Below are the code and all the weights of a small trained network. Each question names an input and a class and asks about switching units off, where a switched-off unit gives its printed mean instead of its output.

import numpy as np


def w(rows, s, z=0):
    codes = np.array(rows[::2]) - 128.0
    scale = np.full(codes.shape[1], s)
    scale[-1] = z or s
    return codes * scale


def norm(h):
    return h / np.sqrt((h * h).mean(-1, keepdims=True) + 1e-5)


def f(y):
    return np.maximum(y, 0)


def log_softmax(a):
    a = a - a.max(-1, keepdims=True)
    return a - np.log(np.exp(a).sum(-1, keepdims=True))


def net(x, mask):
    res = np.array(x, float).reshape(1, 5) / 4 @ E
    u = 0
    for l in range(3):
        y = f(norm(res) @ A[l][:, :-1].T + A[l][:, -1])
        res = res + np.where(mask[u : u + 3], y, B[l][:, -1]) @ B[l][:, :-1]
        u += 3
    return log_softmax(norm(res)[-1] @ U[:, :-1].T + U[:, -1])


A, B = {}, {}
E = w([
[98,140,255,125,139,151],'x0',
[48,106,111,242,137,153],'x1',
[96,242,166,158,190,159],'x2',
[38,150,89,92,203,101],'x3',
[187,113,113,178,176,62],'x4',
],0.0094)
A[0] = w([
[82,158,204,142,174,29,68],'L0N0',
[111,227,82,203,160,151,148],'L0N1',
[31,84,1,73,119,92,253],'L0N2',
],0.0074,0.0034)
B[0] = w([
[2,114,154,63,192,176,183],'L0N0',
[199,142,44,161,183,158,214],'L0N1',
[39,149,188,187,41,69,254],'L0N2',
],0.01,0.0059)
A[1] = w([
[31,187,170,76,211,79,2],'L1N0',
[57,157,198,90,223,106,48],'L1N1',
[154,158,174,2,114,176,110],'L1N2',
],0.0074,0.0028)
B[1] = w([
[156,94,116,155,140,191,252],'L1N0',
[210,4,165,114,213,153,248],'L1N1',
[46,188,146,43,127,163,221],'L1N2',
],0.013,0.0044)
A[2] = w([
[68,76,94,99,111,65,34],'L2N0',
[83,2,223,160,234,182,3],'L2N1',
[179,128,159,179,132,53,252],'L2N2',
],0.0075,0.0013)
B[2] = w([
[81,132,175,92,108,90,162],'L2N0',
[174,106,82,78,161,74,254],'L2N1',
[141,124,106,149,101,249,169],'L2N2',
],0.015,0.0079)
U = w([
[169,81,150,80,249,157,173],'0',
[249,60,130,185,62,163,140],'1',
[136,227,207,21,113,158,140],'2',
[154,173,196,163,161,141,3],'3',
[159,222,79,215,181,171,158],'4',
[64,109,148,137,52,87,182],'5',
],0.014,0.0055)

Each question gives the input, the list of numbers given to net, and the class t.
The units are the neurons (one row each of A and B). Each row of codes is followed by its name. A weight is (code - 128) times the scale printed after its matrix; where a second scale follows, it is the last column's (A, B and U).
mask holds one flag per neuron, layer by layer. A switched-off neuron (its flag False) gives its mean, the last column of its row in B, instead of its output. The means were averaged over made-up inputs and are rounded, as every weight is.
A unit's drop is (log p(t) with every unit on - log p(t) with that unit switched off) / (log p(t) with every unit on - log p(t) with every unit switched off).
The circuit of an input: a set's keep is (log p(t) with only the set's units on - log p(t) with every unit switched off) / (log p(t) with every unit on - log p(t) with every unit switched off). Starting from all 9 units, units are removed one at a time, each time the one whose removal leaves the highest keep (on an exact tie, the one counted first), for as long as the keep stays at least 0.8.
units of the circuit, in order: the units of the circuit, biggest drop first
most important unit: the unit with the biggest drop
top k neurons: the k neurons with the biggest drops, biggest first
top k neurons in layer l: the k neurons of layer l with the biggest drops, biggest first
drop of u: that unit's drop, to one decimal
input [-4,-8,-1,7,-7], class 5: most important unit : L0N2
input [3,-8,-6,-7,-1], class 2: top 2 neurons : (L1N2 L1N1)
input [6,1,2,-7,0], class 2: units of the circuit, in order : (L1N1 L1N0)
input [1,-8,-1,-8,5], class 2: units of the circuit, in order : (L1N2 L1N1)
input [5,8,6,-3,-3], class 0: units of the circuit, in order : (L2N1 L0N2)
input [0,-4,-1,-3,2], class 2: units of the circuit, in order : (L1N2 L1N1)
input [-6,2,1,3,6], class 4: top 2 neurons : (L0N1 L2N2)
input [-6,-6,3,3,8], class 4: top 2 neurons in layer 2 : (L2N1 L2N2)
input [0,8,1,-5,1], class 4: top 4 neurons : (L1N1 L0N1 L1N0 L2N1)
input [8,-3,-8,-8,-6], class 2: top 3 neurons : (L1N2 L0N2 L1N1)
input [8,-8,3,1,-4], class 0: top 2 neurons in layer 1 : (L1N1 L1N0)
input [-7,-8,-5,-7,-4], class 2: top 2 neurons in layer 1 : (L1N2 L1N1)
input [6,-7,8,4,-4], class 0: top 2 neurons in layer 1 : (L1N1 L1N0)
input [-7,-6,3,3,2], class 4: most important unit : L1N2
input [-5,-1,6,-3,-8], class 4: top 3 neurons : (L0N1 L0N0 L2N0)
input [-1,-3,6,-6,4], class 4: top 2 neurons : (L1N1 L2N1)
input [6,-1,2,-2,-2], class 0: top 2 neurons : (L1N1 L2N1)
input [7,-6,-4,-5,-1], class 2: top 2 neurons in layer 1 : (L1N2 L1N1)
input [-3,1,6,3,-7], class 4: top 2 neurons : (L0N1 L0N0)
input [8,-4,4,2,-6], class 0: units of the circuit, in order : (L1N1)
input [0,-6,-4,-7,-5], class 2: drop of L1N2 : 0.4
input [-4,-3,-5,7,5], class 5: drop of L0N2 : 0.0
input [-6,-1,-8,-1,-3], class 5: drop of L0N2 : 0.1
